Here is a tiny trained network, its code and every weight. The questions are about switching its units off for an input and a class, where a switched-off unit gives its printed mean instead of its output.

import numpy as np


def w(rows, s, z=0):
    codes = np.array(rows[::2]) - 128.0
    scale = np.full(codes.shape[1], s)
    scale[-1] = z or s
    return codes * scale


def f(y):
    return y / 2 * (1 + np.tanh(0.7978845608 * (y + 0.044715 * y**3)))


def log_softmax(a):
    a = a - a.max(-1, keepdims=True)
    return a - np.log(np.exp(a).sum(-1, keepdims=True))


def net(x, mask):
    res = np.array(x, float).reshape(1, 3) / 4 @ E
    y = f(res @ A[0][:, :-1].T + A[0][:, -1])
    res = res + np.where(mask, y, B[0][:, -1]) @ B[0][:, :-1]
    return log_softmax(res[-1] @ U[:, :-1].T + U[:, -1])


A, B = {}, {}
E = w([
[85,177,250,128,161,190,154],'x0',
[173,72,115,176,171,207,201],'x1',
[196,201,108,134,21,113,190],'x2',
],0.011)
A[0] = w([
[182,179,130,94,101,86,183,73],'N0',
[71,193,228,152,164,106,153,97],'N1',
[177,133,108,100,16,137,177,107],'N2',
[56,170,101,92,82,85,60,95],'N3',
[40,113,173,93,56,45,133,251],'N4',
[5,36,86,175,229,141,110,110],'N5',
[98,173,176,132,109,80,46,91],'N6',
[142,80,35,92,90,99,57,86],'N7',
[78,204,230,120,133,131,146,122],'N8',
[166,97,17,131,73,124,91,220],'N9',
[62,81,132,95,213,74,24,113],'N10',
[121,160,177,140,100,47,38,99],'N11',
[160,55,62,76,132,54,149,83],'N12',
[148,190,131,158,64,102,158,114],'N13',
[107,166,131,133,88,85,34,100],'N14',
[105,201,199,110,145,158,178,98],'N15',
[200,71,67,254,202,154,228,108],'N16',
[149,205,149,140,44,104,200,137],'N17',
],0.0089,0.012)
B[0] = w([
[120,69,86,152,1,157,119,155],'N0',
[151,51,85,170,140,170,68,183],'N1',
[74,161,88,138,60,130,135,189],'N2',
[194,93,191,135,86,98,223,177],'N3',
[99,171,179,135,199,49,158,248],'N4',
[49,189,112,127,37,150,147,242],'N5',
[169,72,132,131,52,118,164,167],'N6',
[165,12,98,174,152,141,43,178],'N7',
[139,75,108,195,170,116,82,198],'N8',
[118,139,136,163,222,133,98,242],'N9',
[30,184,77,124,40,184,112,230],'N10',
[174,81,149,96,78,64,212,174],'N11',
[163,57,147,192,120,150,53,166],'N12',
[109,161,103,143,83,144,116,174],'N13',
[172,81,189,135,93,114,181,168],'N14',
[158,40,129,185,161,147,76,175],'N15',
[143,91,184,100,113,23,216,223],'N16',
[57,178,62,173,106,163,112,205],'N17',
],0.0095,0.013)
U = w([
[63,189,77,130,47,160,120,98],'0',
[147,66,124,175,175,143,51,86],'1',
[148,102,202,101,102,110,240,98],'2',
[87,232,158,104,251,125,145,254],'3',
[185,159,140,53,108,164,96,90],'4',
],0.015,0.012)

Each question gives the input, the list of numbers given to net, and the class t.
The units are the neurons (one row each of A and B). Each row of codes is followed by its name. A weight is (code - 128) times the scale printed after its matrix; where a second scale follows, it is the last column's (A, B and U).
mask holds one flag per neuron, in row order. A switched-off neuron (its flag False) gives its mean, the last column of its row in B, instead of its output. The means were averaged over made-up inputs and are rounded, as every weight is.
A unit's drop is (log p(t) with every unit on - log p(t) with that unit switched off) / (log p(t) with every unit on - log p(t) with every unit switched off).
The circuit of an input: a set's keep is (log p(t) with only the set's units on - log p(t) with every unit switched off) / (log p(t) with every unit on - log p(t) with every unit switched off). Starting from the 12 units with the biggest drops (on a tie, the unit counted first), units are removed one at a time, each time the one whose removal leaves the highest keep (on an exact tie, the one counted first), for as long as the keep stays at least 0.8.
units of the circuit, in order: the units of the circuit, biggest drop first
most important unit: the unit with the biggest drop
top k neurons: the k neurons with the biggest drops, biggest first
drop of u: that unit's drop, to one decimal
input [-6,-7,5], class 2: most important unit => N3
input [6,-8,5], class 2: top 2 neurons => N11, N3
input [-1,-7,-8], class 0: top 3 neurons => N10, N5, N16
input [4,-1,-5], class 0: top 3 neurons => N10, N5, N9
input [-6,7,0], class 2: top 2 neurons => N16, N8
input [-6,-7,-3], class 2: top 3 neurons => N3, N11, N14
input [-8,-6,6], class 1: top 2 neurons => N7, N9
input [-1,5,2], class 2: top 2 neurons => N16, N4
input [5,-5,1], class 1: top 2 neurons => N8, N1
input [6,-6,2], class 1: top 2 neurons => N8, N1
input [-6,-6,-3], class 1: top 2 neurons => N7, N16
input [3,1,3], class 3: top 2 neurons => N10, N5
input [2,6,-7], class 0: drop of N5 => 0.6
input [3,5,-6], class 0: units of the circuit, in order => N5
input [-4,5,-6], class 0: drop of N5 => 0.6
input [2,-3,-1], class 3: drop of N4 => 0.1
